Below are the code and all the weights of a small trained network. Each question names an input and a target symbol and asks about switching units off, where a switched-off unit gives its printed mean instead of its output.

import numpy as np


def w(rows, s, z=0):
    codes = np.array(rows[::2]) - 128.0
    scale = np.full(codes.shape[1], s)
    scale[-1] = z or s
    return codes * scale


def norm(h):
    return h / np.sqrt((h * h).mean(-1, keepdims=True) + 1e-5)


def f(y):
    return np.maximum(y, 0)


def softmax(a):
    e = np.exp(a - a.max(-1, keepdims=True))
    return e / e.sum(-1, keepdims=True)


def log_softmax(a):
    a = a - a.max(-1, keepdims=True)
    return a - np.log(np.exp(a).sum(-1, keepdims=True))


def net(x, mask):
    ids = ['ΓΔΛΞΠΣΩαβζημφψ'.index(c) for c in x.split()]
    T = len(ids)
    res = E[ids] + P[:T]
    r = norm(res)
    for j in range(3):
        rows = slice(3 * j, 3 * j + 3)
        q, k, v = (r @ M[0][rows].T for M in (Q, K, V))
        z = softmax(np.where(np.tri(T) > 0, q @ k.T / 3**0.5, -1e9)) @ v
        o = O[0][rows]
        res = res + np.where(mask[j], z, o[:, -1]) @ o[:, :-1]
    y = f(norm(res) @ A[0][:, :-1].T + A[0][:, -1])
    res = res + np.where(mask[3:11], y, B[0][:, -1]) @ B[0][:, :-1]
    return log_softmax(norm(res)[-1] @ U[:, :-1].T + U[:, -1])


Q, K, V, O, A, B = {}, {}, {}, {}, {}, {}
E = w([
[90,125,196,103],'Γ',
[151,116,193,115],'Δ',
[111,126,127,62],'Λ',
[136,122,159,68],'Ξ',
[107,102,197,86],'Π',
[255,197,69,59],'Σ',
[114,133,184,143],'Ω',
[149,207,58,78],'α',
[126,131,152,96],'β',
[122,146,148,90],'ζ',
[94,142,140,24],'η',
[137,136,150,150],'μ',
[101,155,94,94],'φ',
[218,198,196,178],'ψ',
],0.0081)
P = w([
[125,103,101,171],'0',
[2,214,248,176],'1',
[102,84,187,58],'2',
[13,219,222,164],'3',
[107,95,180,50],'4',
[21,227,215,161],'5',
[118,104,175,32],'6',
],0.0078)
Q[0] = w([
[109,135,78,137],'head 0',
[166,112,128,50],'head 0',
[127,91,172,89],'head 0',
[124,105,117,110],'head 1',
[57,217,162,138],'head 1',
[43,186,81,250],'head 1',
[94,125,165,151],'head 2',
[190,99,172,70],'head 2',
[87,208,122,185],'head 2',
],0.019)
K[0] = w([
[106,164,139,125],'head 0',
[162,49,66,138],'head 0',
[103,89,79,126],'head 0',
[129,77,148,172],'head 1',
[192,248,134,106],'head 1',
[145,203,191,76],'head 1',
[48,120,203,113],'head 2',
[140,89,75,190],'head 2',
[113,183,169,90],'head 2',
],0.016)
V[0] = w([
[90,204,159,120],'head 0',
[85,137,142,112],'head 0',
[118,134,186,101],'head 0',
[133,78,133,23],'head 1',
[61,191,33,79],'head 1',
[4,20,151,187],'head 1',
[71,143,94,216],'head 2',
[183,163,124,92],'head 2',
[65,48,112,122],'head 2',
],0.012)
O[0] = w([
[195,137,62,128,190],'head 0',
[132,107,119,141,189],'head 0',
[148,118,108,167,220],'head 0',
[90,106,138,145,42],'head 1',
[83,113,76,119,3],'head 1',
[175,120,102,246,225],'head 1',
[126,169,60,82,194],'head 2',
[90,94,156,145,35],'head 2',
[139,196,115,143,169],'head 2',
],0.013,0.0042)
A[0] = w([
[201,153,153,188,111],'neuron 0',
[133,204,134,89,82],'neuron 1',
[160,201,130,89,23],'neuron 2',
[92,83,160,82,254],'neuron 3',
[112,68,182,187,146],'neuron 4',
[85,203,143,175,53],'neuron 5',
[97,62,153,105,53],'neuron 6',
[250,30,230,131,134],'neuron 7',
],0.013,0.0061)
B[0] = w([
[92,100,192,62,255],'neuron 0',
[114,205,132,92,171],'neuron 1',
[131,178,187,148,161],'neuron 2',
[171,98,94,179,202],'neuron 3',
[129,111,95,85,172],'neuron 4',
[5,152,144,114,152],'neuron 5',
[113,176,160,139,140],'neuron 6',
[124,107,65,136,233],'neuron 7',
],0.014,0.0087)
U = w([
[204,62,210,109,148],'Γ',
[104,114,98,8,103],'Δ',
[106,171,12,78,68],'Λ',
[178,105,156,210,197],'Ξ',
[239,153,118,148,50],'Π',
[104,194,214,211,52],'Σ',
[237,71,54,86,176],'Ω',
[31,151,112,157,181],'α',
[85,89,202,60,143],'β',
[124,188,53,208,112],'ζ',
[77,63,202,172,164],'η',
[128,79,37,170,254],'μ',
[211,124,114,187,137],'φ',
[186,205,202,51,59],'ψ',
],0.016,0.0036)

Each question gives the input, a string of symbols that net reads in full, and the target symbol t.
The units are the heads (3 rows each of Q, K, V and O) and the neurons (one row each of A and B). Each row of codes is followed by its name. A weight is (code - 128) times the scale printed after its matrix; where a second scale follows, it is the last column's (O, A, B and U).
mask holds one flag per unit, heads first, then neurons. A switched-off unit (its flag False) gives its mean, the last column of its rows in O or B, instead of its output. The means were averaged over made-up inputs and are rounded, as every weight is.
A unit's drop is (log p(t) with every unit on - log p(t) with that unit switched off) / (log p(t) with every unit on - log p(t) with every unit switched off).
The circuit of an input: a set's keep is (log p(t) with only the set's units on - log p(t) with every unit switched off) / (log p(t) with every unit on - log p(t) with every unit switched off). Starting from all 11 units, units are removed one at a time, each time the one whose removal leaves the highest keep (on an exact tie, the one counted first), for as long as the keep stays at least 0.8.
circuit, biggest first: the units of the circuit, biggest drop first
most important unit: the unit with the biggest drop
top k neurons: the k neurons with the biggest drops, biggest first
drop of u: that unit's drop, to one decimal
input φ η ψ, target Λ: circuit, biggest first => head 1
input Σ ψ ψ Δ Ξ, target β: circuit, biggest first => head 1; head 2
input η Δ φ, target μ: circuit, biggest first => head 1; neuron 0
input Ω η ψ Ω, target ψ: circuit, biggest first => head 1; head 0
input Δ α μ, target Γ: circuit, biggest first => head 1; neuron 0; head 0; neuron 7
input Δ Ξ Λ Π ζ, target Γ: circuit, biggest first => head 1; neuron 0
input ψ η Ω, target Ω: top 3 neurons => neuron 7; neuron 0; neuron 3
input Δ Λ Γ Ξ, target β: top 4 neurons => neuron 0; neuron 3; neuron 7; neuron 2
input ψ Σ ψ, target Ω: top 2 neurons => neuron 7; neuron 3
input μ Ω Δ, target ψ: circuit, biggest first => head 2; head 0; head 1; neuron 0
input Ξ ζ Σ, target η: circuit, biggest first => head 0; head 1
input Π ζ α Π ζ β, target Λ: circuit, biggest first => head 1; neuron 0; head 0
input β Ξ β, target Σ: circuit, biggest first => head 0; head 1
input Λ β Ξ ψ Γ φ, target ψ: most important unit => head 0
input ψ Π Δ, target Ω: top 3 neurons => neuron 7; neuron 0; neuron 3
input Ξ Λ β β α Π, target Λ: top 2 neurons => neuron 0; neuron 3
input ψ β Π α η β α, target Ω: top 2 neurons => neuron 3; neuron 0
input Λ Δ η Ξ Δ ψ, target ψ: drop of head 0 => 0.2
input Ω ψ ψ Ξ Ξ Ω, target ψ: drop of head 1 => 1.1
input Δ α β Δ Π η, target Λ: drop of neuron 0 => 0.6
